Below is a small trained network, with its code and all its weights. Each question gives an input and a target symbol and asks what happens when units are switched off, that is, made to give their printed mean instead of their output.

import numpy as np


def w(rows, s, z=0):
    codes = np.array(rows[::2]) - 128.0
    scale = np.full(codes.shape[1], s)
    scale[-1] = z or s
    return codes * scale


def norm(h):
    return h / np.sqrt((h * h).mean(-1, keepdims=True) + 1e-5)


def f(y):
    return y / 2 * (1 + np.tanh(0.7978845608 * (y + 0.044715 * y**3)))


def softmax(a):
    e = np.exp(a - a.max(-1, keepdims=True))
    return e / e.sum(-1, keepdims=True)


def log_softmax(a):
    a = a - a.max(-1, keepdims=True)
    return a - np.log(np.exp(a).sum(-1, keepdims=True))


def net(x, mask):
    ids = ['αγδελμξσω'.index(c) for c in x.split()]
    T = len(ids)
    res = E[ids] + P[:T]
    u = 0
    for l in range(2):
        q, k, v = (norm(res) @ M[l].T for M in (Q, K, V))
        z = softmax(np.where(np.tri(T) > 0, q @ k.T / 4**0.5, -1e9)) @ v
        res = res + np.where(mask[u], z, O[l][:, -1]) @ O[l][:, :-1]
        u += 1
        y = f(norm(res) @ A[l][:, :-1].T + A[l][:, -1])
        res = res + np.where(mask[u : u + 4], y, B[l][:, -1]) @ B[l][:, :-1]
        u += 4
    return log_softmax(norm(res)[-1] @ U[:, :-1].T + U[:, -1])


Q, K, V, O, A, B = {}, {}, {}, {}, {}, {}
E = w([
[102,253,76,122,136,155,123],'α',
[92,186,122,104,96,48,118],'γ',
[81,125,133,139,114,77,169],'δ',
[140,133,187,157,81,121,122],'ε',
[62,119,133,186,167,116,159],'λ',
[140,144,176,25,164,129,129],'μ',
[114,185,229,136,171,174,27],'ξ',
[97,125,199,132,181,122,70],'σ',
[118,123,168,223,137,156,107],'ω',
],0.023)
P = w([
[29,48,92,171,64,49,7],'0',
[27,83,157,157,99,113,133],'1',
[80,137,132,134,103,112,131],'2',
[112,147,130,123,106,115,137],'3',
[131,150,125,124,117,112,147],'4',
[150,160,117,124,129,110,149],'5',
[168,161,103,127,145,107,163],'6',
[195,166,100,135,167,100,174],'7',
[215,171,100,137,176,98,182],'8',
[242,189,108,148,198,89,194],'9',
],0.015)
Q[0] = w([
[127,163,41,113,129,173,138],'L0H1',
[164,149,193,156,202,120,127],'L0H1',
[179,254,67,132,133,118,181],'L0H1',
[117,187,189,144,197,48,170],'L0H1',
],0.0081)
K[0] = w([
[182,158,191,130,186,20,185],'L0H1',
[185,121,46,124,204,183,148],'L0H1',
[253,185,171,196,232,4,173],'L0H1',
[174,198,147,157,200,131,78],'L0H1',
],0.0075)
V[0] = w([
[142,209,20,117,82,190,168],'L0H1',
[174,255,230,208,136,162,124],'L0H1',
[154,92,107,103,1,108,120],'L0H1',
[131,175,78,135,136,183,46],'L0H1',
],0.0091)
O[0] = w([
[137,250,2,120,141,181,161,171],'L0H1',
[86,113,128,127,33,249,110,254],'L0H1',
[219,210,218,196,123,76,189,92],'L0H1',
[127,227,74,61,126,145,77,167],'L0H1',
],0.01,0.0079)
A[0] = w([
[54,186,78,96,171,150,207,78],'L0N1',
[115,146,102,151,64,187,206,160],'L0N2',
[230,1,251,94,167,6,196,3],'L0N3',
[67,202,130,93,192,166,98,160],'L0N4',
],0.0091,0.0036)
B[0] = w([
[202,105,151,55,118,141,172,241],'L0N1',
[119,165,186,92,117,133,238,254],'L0N2',
[196,122,4,108,101,103,54,171],'L0N3',
[123,4,121,162,61,89,117,249],'L0N4',
],0.012,0.0087)
Q[1] = w([
[130,84,172,114,75,71,116],'L1H1',
[128,139,173,124,248,146,30],'L1H1',
[63,171,106,20,17,224,136],'L1H1',
[140,82,97,83,136,155,153],'L1H1',
],0.014)
K[1] = w([
[139,105,111,153,80,162,108],'L1H1',
[58,180,148,110,102,80,126],'L1H1',
[173,122,134,131,183,248,124],'L1H1',
[179,143,155,115,143,161,104],'L1H1',
],0.019)
V[1] = w([
[163,77,153,2,142,112,138],'L1H1',
[140,132,149,64,97,162,90],'L1H1',
[110,149,156,138,158,101,36],'L1H1',
[171,200,128,99,142,88,112],'L1H1',
],0.014)
O[1] = w([
[3,140,185,98,193,52,169,177],'L1H1',
[83,76,184,151,180,140,155,228],'L1H1',
[161,182,130,113,183,217,118,3],'L1H1',
[165,192,172,159,190,76,115,92],'L1H1',
],0.013,0.008)
A[1] = w([
[56,61,222,54,119,198,117,1],'L1N1',
[120,115,73,168,227,200,69,149],'L1N2',
[164,174,119,238,185,136,1,69],'L1N3',
[110,87,93,179,83,5,108,67],'L1N4',
],0.011,0.0099)
B[1] = w([
[125,107,77,252,176,143,109,253],'L1N1',
[167,195,162,154,182,131,222,181],'L1N2',
[68,129,137,71,102,189,136,217],'L1N3',
[142,108,83,180,134,172,184,237],'L1N4',
],0.021,0.0035)
U = w([
[71,94,84,132,92,127,174,132],'α',
[69,229,54,125,113,129,64,107],'γ',
[214,146,33,208,149,72,148,105],'δ',
[202,61,127,102,81,169,63,164],'ε',
[132,157,80,172,198,236,198,2],'λ',
[254,104,116,92,203,87,152,224],'μ',
[101,139,112,234,159,147,80,160],'ξ',
[84,141,183,73,206,141,106,150],'σ',
[155,188,223,152,86,178,165,79],'ω',
],0.01,0.0055)

Each question gives the input, a string of symbols that net reads in full, and the target symbol t.
The units are the heads (4 rows each of Q, K, V and O) and the neurons (one row each of A and B). Each row of codes is followed by its name. A weight is (code - 128) times the scale printed after its matrix; where a second scale follows, it is the last column's (O, A, B and U).
mask holds one flag per unit, layer by layer, with each layer's heads first. A switched-off unit (its flag False) gives its mean, the last column of its rows in O or B, instead of its output. The means were averaged over made-up inputs and are rounded, as every weight is.
A unit's drop is (log p(t) with every unit on - log p(t) with that unit switched off) / (log p(t) with every unit on - log p(t) with every unit switched off).
The circuit of an input: a set's keep is (log p(t) with only the set's units on - log p(t) with every unit switched off) / (log p(t) with every unit on - log p(t) with every unit switched off). Starting from all 10 units, units are removed one at a time, each time the one whose removal leaves the highest keep (on an exact tie, the one counted first), for as long as the keep stays at least 0.8.
circuit, biggest first: the units of the circuit, biggest drop first
most important unit: the unit with the biggest drop
top k neurons: the k neurons with the biggest drops, biggest first
k most important neurons of layer l: the k neurons of layer l with the biggest drops, biggest first
input ε α α α α α α α λ α, target α: circuit, biggest first -> [L0H1 L1H1 L0N1]
input α μ γ, target σ: top 2 neurons -> [L0N4 L1N1]
input α α α α σ α ω σ, target ε: circuit, biggest first -> [L0N4 L1H1]
input α σ μ, target ξ: top 3 neurons -> [L1N1 L0N2 L0N1]
input δ α α ε λ α α ε α, target ω: 2 most important neurons of layer 0 -> [L0N2 L0N4]
input ξ α δ, target λ: circuit, biggest first -> [L1H1]
input α ε ε μ γ λ λ ω α α, target ε: circuit, biggest first -> [L0N4 L1H1 L0N1]
input λ ε μ, target μ: top 3 neurons -> [L0N3 L0N4 L1N2]
input α μ λ γ ξ γ, target λ: circuit, biggest first -> [L1H1 L0N1]
input α μ γ ε ω λ, target ε: circuit, biggest first -> [L1H1 L0N1 L0H1]
input δ α ω δ, target ε: circuit, biggest first -> [L1H1 L0N1]
input α λ α α α ξ δ, target λ: circuit, biggest first -> [L1H1 L0N2]
input ε α ε γ, target ω: circuit, biggest first -> [L0H1 L1H1 L0N3]
input μ α α λ σ, target ξ: top 3 neurons -> [L1N1 L0N2 L1N3]
input λ α α λ σ α, target ξ: most important unit -> L0H1
input μ α ε α ε λ ξ α ε, target λ: circuit, biggest first -> [L0N2 L1H1]
input α ω ξ, target ε: top 4 neurons -> [L0N4 L0N1 L0N2 L1N4]
input α λ δ α α α ξ α ξ, target λ: circuit, biggest first -> [L0H1 L1H1]
input σ δ γ, target γ: top 4 neurons -> [L0N4 L0N1 L0N2 L1N3]
input ε ε α ε α α α α, target γ: most important unit -> L0H1
input ε ε λ, target λ: top 2 neurons -> [L0N2 L0N4]
